[[136 123 136 130 127 118 131 122 120 121 128 142 132]
 [129 123 138 143 127 109 133 142 123 114 147 136 150]]
->
[[150 136 147 114 123 142 133 109 127 143 138 123 129]
 [132 142 128 121 120 122 131 118 127 130 136 123 136]]

[[130 105 128 115 107 125 126 111 135 130 128 135 125]
 [126 136 115 144 110 108 134 133 118 133 151 142 128]
 [123 136 128 114 116 114 137 133 144 143 142 131 139]
 [151 126 136 132 123 125 112 122 134 126 137 125 147]
 [135 127 133 125 117 129 127 136 144 128 127 120 141]
 [132 144 151 131 123 129 111 126 154 134 131 132 123]]
->
[[123 132 131 134 154 126 111 129 123 131 151 144 132]
 [141 120 127 128 144 136 127 129 117 125 133 127 135]
 [147 125 137 126 134 122 112 125 123 132 136 126 151]
 [139 131 142 143 144 133 137 114 116 114 128 136 123]
 [128 142 151 133 118 133 134 108 110 144 115 136 126]
 [125 135 128 130 135 111 126 125 107 115 128 105 130]]

[[107 103]
 [132 122]]
->
[[122 132]
 [103 107]]

[[116 133 109 114 130 138 117 107]
 [108 148 120 120 104 120 125 148]
 [127 121 122 136 148 147 147 139]
 [108 105 124 129 114 143 134 146]
 [118 112 139 105 139 133 110 120]
 [114 137 129 148 108 143 104 135]
 [126 106 146 152 131 142 148 119]
 [130 104 134 112 144 124 150 126]
 [125 152 150 128 107 104 110 126]
 [133 112 135 147 120 117 133 152]]
->
[[152 133 117 120 147 135 112 133]
 [126 110 104 107 128 150 152 125]
 [126 150 124 144 112 134 104 130]
 [119 148 142 131 152 146 106 126]
 [135 104 143 108 148 129 137 114]
 [120 110 133 139 105 139 112 118]
 [146 134 143 114 129 124 105 108]
 [139 147 147 148 136 122 121 127]
 [148 125 120 104 120 120 148 108]
 [107 117 138 130 114 109 133 116]]

[[140 124 140 134 121 127 145 147 124 139 140 115 122]
 [145 125 140 122 116 125 151 139 114 140 145 116 111]
 [123 133 119 113 127 129 118 109 118 118 122 136 120]]
->
[[120 136 122 118 118 109 118 129 127 113 119 133 123]
 [111 116 145 140 114 139 151 125 116 122 140 125 145]
 [122 115 140 139 124 147 145 127 121 134 140 124 140]]

[[122 121 113 135 134 124 118 123 130 134 129 119 122 142 126]
 [122 131 145 151 148 132 137 132 151 118 119 124 107 134 117]
 [112 134 128 142 141 138 123 138 142 136 114 126 125 129 112]
 [137 113 129 128 128 113 134 111 128 117 138 123 120 138 135]
 [126 110 120 133 133 116 126 115 123 132 128 120 137 141 125]
 [132 120 148 131 129 123 147 122 121 123 121 135 143 122 119]]
->
[[119 122 143 135 121 123 121 122 147 123 129 131 148 120 132]
 [125 141 137 120 128 132 123 115 126 116 133 133 120 110 126]
 [135 138 120 123 138 117 128 111 134 113 128 128 129 113 137]
 [112 129 125 126 114 136 142 138 123 138 141 142 128 134 112]
 [117 134 107 124 119 118 151 132 137 132 148 151 145 131 122]
 [126 142 122 119 129 134 130 123 118 124 134 135 113 121 122]]
---
[[147 109 135 132 108]
 [111 109 112 119 108]
 [116 140 110 148 141]
 [117 140 107 141 105]
 [129 141 109 133 132]]
->
[[147 111 116 117 129]
 [109 109 140 140 141]
 [135 112 110 107 109]
 [132 119 148 141 133]
 [108 108 141 105 132]]

[[118 125 128 134 134 129 124 128 133 139 124 122 122 141]
 [124 113 143 132 132 120 136 117 125 134 133 118 104 148]
 [109 122 111 134 136 126 112 126 135 139 117 121 139 131]
 [132 117 149 123 122 115 141 113 114 126 137 123 106 139]]
->
[[118 124 109 132]
 [125 113 122 117]
 [128 143 111 149]
 [134 132 134 123]
 [134 132 136 122]
 [129 120 126 115]
 [124 136 112 141]
 [128 117 126 113]
 [133 125 135 114]
 [139 134 139 126]
 [124 133 117 137]
 [122 118 121 123]
 [122 104 139 106]
 [141 148 131 139]]

[[146 134]
 [106 140]]
->
[[146 106]
 [134 140]]

[[131 126 129 134 130 137 150]
 [120 125 109 118 130 127 117]
 [133 127 138 136 127 132 142]
 [123 124 120 124 130 129 127]]
->
[[131 120 133 123]
 [126 125 127 124]
 [129 109 138 120]
 [134 118 136 124]
 [130 130 127 130]
 [137 127 132 129]
 [150 117 142 127]]

[[126 155 141 105 124 124]
 [149 123 157 121 146 119]]
->
[[126 149]
 [155 123]
 [141 157]
 [105 121]
 [124 146]
 [124 119]]

[[118 137 142 157]
 [143 148 125 138]
 [125 110 126 129]
 [141 153 122 140]
 [121 111 131 114]
 [143 149 125 136]
 [145 149 126 133]
 [128 114 123 127]]
->
[[118 143 125 141 121 143 145 128]
 [137 148 110 153 111 149 149 114]
 [142 125 126 122 131 125 126 123]
 [157 138 129 140 114 136 133 127]]

[[132 144 120 133]
 [149 121 118 134]
 [150 123 121 131]
 [128 135 152 128]
 [132 143 122 138]
 [124 139 152 130]
 [108 131 125 145]
 [106 129 128 142]
 [146 124 118 134]
 [145 123 119 135]]
->
[[132 149 150 128 132 124 108 106 146 145]
 [144 121 123 135 143 139 131 129 124 123]
 [120 118 121 152 122 152 125 128 118 119]
 [133 134 131 128 138 130 145 142 134 135]]

[[142 139 128 149 132 120 134 132]
 [115 122 128 108 134 124 128 134]]
->
[[142 115]
 [139 122]
 [128 128]
 [149 108]
 [132 134]
 [120 124]
 [134 128]
 [132 134]]

[[128 128 128 128 128 128 128 128 128 128]
 [128 126 131 128 125 131 130 131 127 130]
 [125 118 114 106 126 129 141 127 124 130]
 [114 132 125 148 142 129 132 113 111 119]
 [124 142 126 131 130 135 145 134 117 147]
 [127  98 121 148 123 123 135 129 138 132]
 [133 123 120 134 118 146 129 123 117 128]
 [120 119 139 138 116 116 133 120 125 150]]
->
[[128 128 125 114 124 127 133 120]
 [128 126 118 132 142  98 123 119]
 [128 131 114 125 126 121 120 139]
 [128 128 106 148 131 148 134 138]
 [128 125 126 142 130 123 118 116]
 [128 131 129 129 135 123 146 116]
 [128 130 141 132 145 135 129 133]
 [128 131 127 113 134 129 123 120]
 [128 127 124 111 117 138 117 125]
 [128 130 130 119 147 132 128 150]]
